Here is a tiny trained network, its code and every weight. The questions are about switching its units off for an input and a target symbol, where a switched-off unit gives its printed mean instead of its output.

import numpy as np


def w(rows, s, z=0):
    codes = np.array(rows[::2]) - 128.0
    scale = np.full(codes.shape[1], s)
    scale[-1] = z or s
    return codes * scale


def f(y):
    return np.maximum(y, 0)


def softmax(a):
    e = np.exp(a - a.max(-1, keepdims=True))
    return e / e.sum(-1, keepdims=True)


def log_softmax(a):
    a = a - a.max(-1, keepdims=True)
    return a - np.log(np.exp(a).sum(-1, keepdims=True))


def net(x, mask):
    ids = ['αγδζθλμπσψω'.index(c) for c in x.split()]
    T = len(ids)
    res = E[ids] + P[:T]
    u = 0
    for l in range(2):
        r = res
        for j in range(3):
            rows = slice(2 * j, 2 * j + 2)
            q, k, v = (r @ M[l][rows].T for M in (Q, K, V))
            z = softmax(np.where(np.tri(T) > 0, q @ k.T / 2**0.5, -1e9)) @ v
            o = O[l][rows]
            res = res + np.where(mask[u + j], z, o[:, -1]) @ o[:, :-1]
        u += 3
        y = f(res @ A[l][:, :-1].T + A[l][:, -1])
        res = res + np.where(mask[u : u + 8], y, B[l][:, -1]) @ B[l][:, :-1]
        u += 8
    return log_softmax(res[-1] @ U[:, :-1].T + U[:, -1])


Q, K, V, O, A, B = {}, {}, {}, {}, {}, {}
E = w([
[2,86,46,100,103,110],'α',
[117,134,145,173,138,31],'γ',
[139,91,66,6,142,142],'δ',
[2,216,110,138,128,169],'ζ',
[118,231,102,76,91,101],'θ',
[139,109,174,121,167,65],'λ',
[173,160,115,115,46,192],'μ',
[51,130,180,113,157,218],'π',
[150,72,166,157,120,95],'σ',
[156,180,193,68,145,165],'ψ',
[124,103,119,170,83,76],'ω',
],0.0083)
P = w([
[157,133,77,146,155,150],'0',
[130,160,150,128,95,151],'1',
[116,145,167,120,74,115],'2',
[103,139,195,117,50,106],'3',
[93,133,221,105,28,88],'4',
[79,133,246,98,3,81],'5',
],0.0064)
Q[0] = w([
[157,126,147,177,200,93],'0.h0',
[187,149,109,156,167,159],'0.h0',
[90,159,186,44,36,93],'0.h1',
[156,91,116,171,253,133],'0.h1',
[136,90,86,192,255,172],'0.h2',
[142,73,85,156,157,112],'0.h2',
],0.056)
K[0] = w([
[174,128,33,86,86,150],'0.h0',
[158,85,23,122,190,112],'0.h0',
[183,88,89,30,153,156],'0.h1',
[42,115,180,254,137,134],'0.h1',
[49,131,197,198,173,92],'0.h2',
[81,129,146,215,105,22],'0.h2',
],0.047)
V[0] = w([
[167,106,146,74,186,129],'0.h0',
[242,233,88,104,216,131],'0.h0',
[165,208,63,248,194,163],'0.h1',
[154,154,23,212,116,203],'0.h1',
[252,197,207,83,123,44],'0.h2',
[85,24,137,58,3,142],'0.h2',
],0.0036)
O[0] = w([
[139,155,193,147,160,141,93],'0.h0',
[131,173,195,106,101,98,56],'0.h0',
[253,85,5,168,193,141,6],'0.h1',
[204,89,56,186,181,84,146],'0.h1',
[137,158,173,98,100,137,110],'0.h2',
[7,86,182,96,57,122,245],'0.h2',
],0.0033,0.0015)
A[0] = w([
[146,48,200,64,208,222,4],'0.n0',
[113,137,88,209,187,63,36],'0.n1',
[124,124,149,180,137,141,70],'0.n2',
[147,2,138,79,151,25,2],'0.n3',
[155,96,113,147,82,125,51],'0.n4',
[176,148,183,214,142,182,27],'0.n5',
[248,129,69,143,172,121,21],'0.n6',
[214,45,146,228,169,169,60],'0.n7',
],0.0077,0.008)
B[0] = w([
[172,93,194,139,145,94,128],'0.n0',
[66,90,127,178,153,121,139],'0.n1',
[129,93,124,110,127,109,128],'0.n2',
[248,94,117,121,66,110,128],'0.n3',
[101,119,107,146,118,110,128],'0.n4',
[81,143,148,167,67,34,128],'0.n5',
[88,157,242,140,129,177,128],'0.n6',
[102,59,97,76,108,80,254],'0.n7',
],0.014,4e-05)
Q[1] = w([
[206,225,150,133,68,199],'1.h0',
[51,144,105,65,185,212],'1.h0',
[118,160,122,160,100,152],'1.h1',
[170,66,140,154,116,60],'1.h1',
[147,81,162,254,129,72],'1.h2',
[207,135,175,212,101,77],'1.h2',
],0.047)
K[1] = w([
[251,134,112,158,2,228],'1.h0',
[26,158,238,97,92,93],'1.h0',
[100,107,106,74,125,108],'1.h1',
[184,131,49,165,197,138],'1.h1',
[138,129,13,176,206,143],'1.h2',
[213,134,84,142,215,165],'1.h2',
],0.038)
V[1] = w([
[178,88,144,96,63,99],'1.h0',
[83,89,150,145,90,129],'1.h0',
[134,120,173,131,148,27],'1.h1',
[114,223,52,106,98,72],'1.h1',
[132,174,131,253,137,118],'1.h2',
[184,189,203,106,172,110],'1.h2',
],0.03)
O[1] = w([
[197,60,122,129,132,78,177],'1.h0',
[188,210,118,183,170,91,130],'1.h0',
[38,64,66,106,180,129,78],'1.h1',
[103,172,170,16,133,4,190],'1.h1',
[164,169,84,223,227,62,8],'1.h2',
[146,82,248,129,189,142,109],'1.h2',
],0.012,0.015)
A[1] = w([
[119,138,127,228,109,156,65],'1.n0',
[233,122,141,170,144,59,6],'1.n1',
[101,33,68,196,155,157,80],'1.n2',
[33,64,90,127,245,133,37],'1.n3',
[108,87,84,219,157,33,82],'1.n4',
[96,118,134,186,191,97,1],'1.n5',
[110,117,199,191,148,128,52],'1.n6',
[125,177,123,197,185,52,31],'1.n7',
],0.011,0.0078)
B[1] = w([
[125,129,60,151,126,182,152],'1.n0',
[147,191,165,228,107,108,254],'1.n1',
[100,59,195,170,48,56,176],'1.n2',
[1,215,119,165,123,126,177],'1.n3',
[225,52,72,36,186,154,194],'1.n4',
[38,134,80,133,93,145,147],'1.n5',
[144,148,138,154,188,127,169],'1.n6',
[164,158,164,64,143,212,213],'1.n7',
],0.013,0.0059)
U = w([
[155,206,75,93,65,69,23],'α',
[126,165,123,79,159,138,126],'γ',
[165,140,189,50,46,188,95],'δ',
[171,248,202,65,136,160,2],'ζ',
[169,148,191,42,164,7,32],'θ',
[108,147,167,147,130,101,185],'λ',
[254,186,200,157,104,75,191],'μ',
[169,170,140,149,117,213,156],'π',
[185,58,120,154,130,99,219],'σ',
[176,110,251,113,198,180,159],'ψ',
[232,125,111,74,175,101,212],'ω',
],0.004,0.0066)

Each question gives the input, a string of symbols that net reads in full, and the target symbol t.
The units are the heads (2 rows each of Q, K, V and O) and the neurons (one row each of A and B). Each row of codes is followed by its name. A weight is (code - 128) times the scale printed after its matrix; where a second scale follows, it is the last column's (O, A, B and U).
mask holds one flag per unit, layer by layer, with each layer's heads first. A switched-off unit (its flag False) gives its mean, the last column of its rows in O or B, instead of its output. The means were averaged over made-up inputs and are rounded, as every weight is.
A unit's drop is (log p(t) with every unit on - log p(t) with that unit switched off) / (log p(t) with every unit on - log p(t) with every unit switched off).
The circuit of an input: a set's keep is (log p(t) with only the set's units on - log p(t) with every unit switched off) / (log p(t) with every unit on - log p(t) with every unit switched off). Starting from the 12 units with the biggest drops (on a tie, the unit counted first), units are removed one at a time, each time the one whose removal leaves the highest keep (on an exact tie, the one counted first), for as long as the keep stays at least 0.8.
circuit, biggest first: the units of the circuit, biggest drop first
top k neurons: the k neurons with the biggest drops, biggest first
top k neurons in layer l: the k neurons of layer l with the biggest drops, biggest first
which heads matter: for each layer, one digit per head in row order, 1 if its drop is at least 0.15 and else 0, layers parted by /
input μ λ μ θ σ, target μ: circuit, biggest first -> (1.h2, 1.h1)
input δ σ δ, target σ: circuit, biggest first -> (1.h1, 1.n2, 1.h2)
input ζ α ζ, target α: circuit, biggest first -> (0.h2, 0.h0, 1.h2)
input ω σ δ μ δ, target μ: which heads matter -> 010 / 100
input δ δ ζ δ, target ζ: which heads matter -> 000 / 111
input α λ λ, target α: which heads matter -> 000 / 001
input λ δ ω, target λ: circuit, biggest first -> (1.h1, 1.n3, 1.h2, 1.n2)
input μ δ λ δ, target λ: circuit, biggest first -> (1.h1, 1.n3, 0.h1, 1.h2)
input γ γ ω, target γ: which heads matter -> 000 / 111
input μ θ δ ω δ, target ω: which heads matter -> 010 / 111
input λ ω δ δ μ ψ, target ψ: which heads matter -> 000 / 011
input μ θ λ δ ζ δ, target ζ: circuit, biggest first -> (1.h0, 1.n7, 1.h2, 0.h1)
input δ ω ζ λ, target δ: which heads matter -> 000 / 001
input λ δ σ δ σ, target λ: top 2 neurons -> (1.n3, 1.n2)
input δ μ ω δ, target μ: circuit, biggest first -> (1.n1, 1.h2, 1.h0)
input θ δ δ γ, target θ: circuit, biggest first -> (1.h1)
input δ δ α ω μ, target μ: circuit, biggest first -> (1.h0, 1.n1)
input μ δ μ γ, target μ: circuit, biggest first -> (1.h1, 1.h2)
input σ π λ, target σ: circuit, biggest first -> (1.h1, 1.n2, 1.h2)
input ζ σ ω α ψ γ, target ζ: circuit, biggest first -> (1.h0, 1.n7, 1.h2)
input δ δ μ δ π, target π: which heads matter -> 000 / 110
input ω σ δ μ λ, target ω: circuit, biggest first -> (1.h2, 1.n4)
input γ σ μ σ μ σ, target γ: top 4 neurons -> (1.n3, 1.n4, 1.n5, 1.n7)
input γ μ θ ψ δ ω, target γ: top 3 neurons in layer 1 -> (1.n3, 1.n4, 1.n5)
input ψ σ μ μ δ ζ, target ζ: which heads matter -> 000 / 101
input δ ω ω μ ω δ, target ω: circuit, biggest first -> (1.n4, 1.h2, 1.h0)
input μ ψ μ, target ψ: top neuron in layer 1 -> (1.n6)
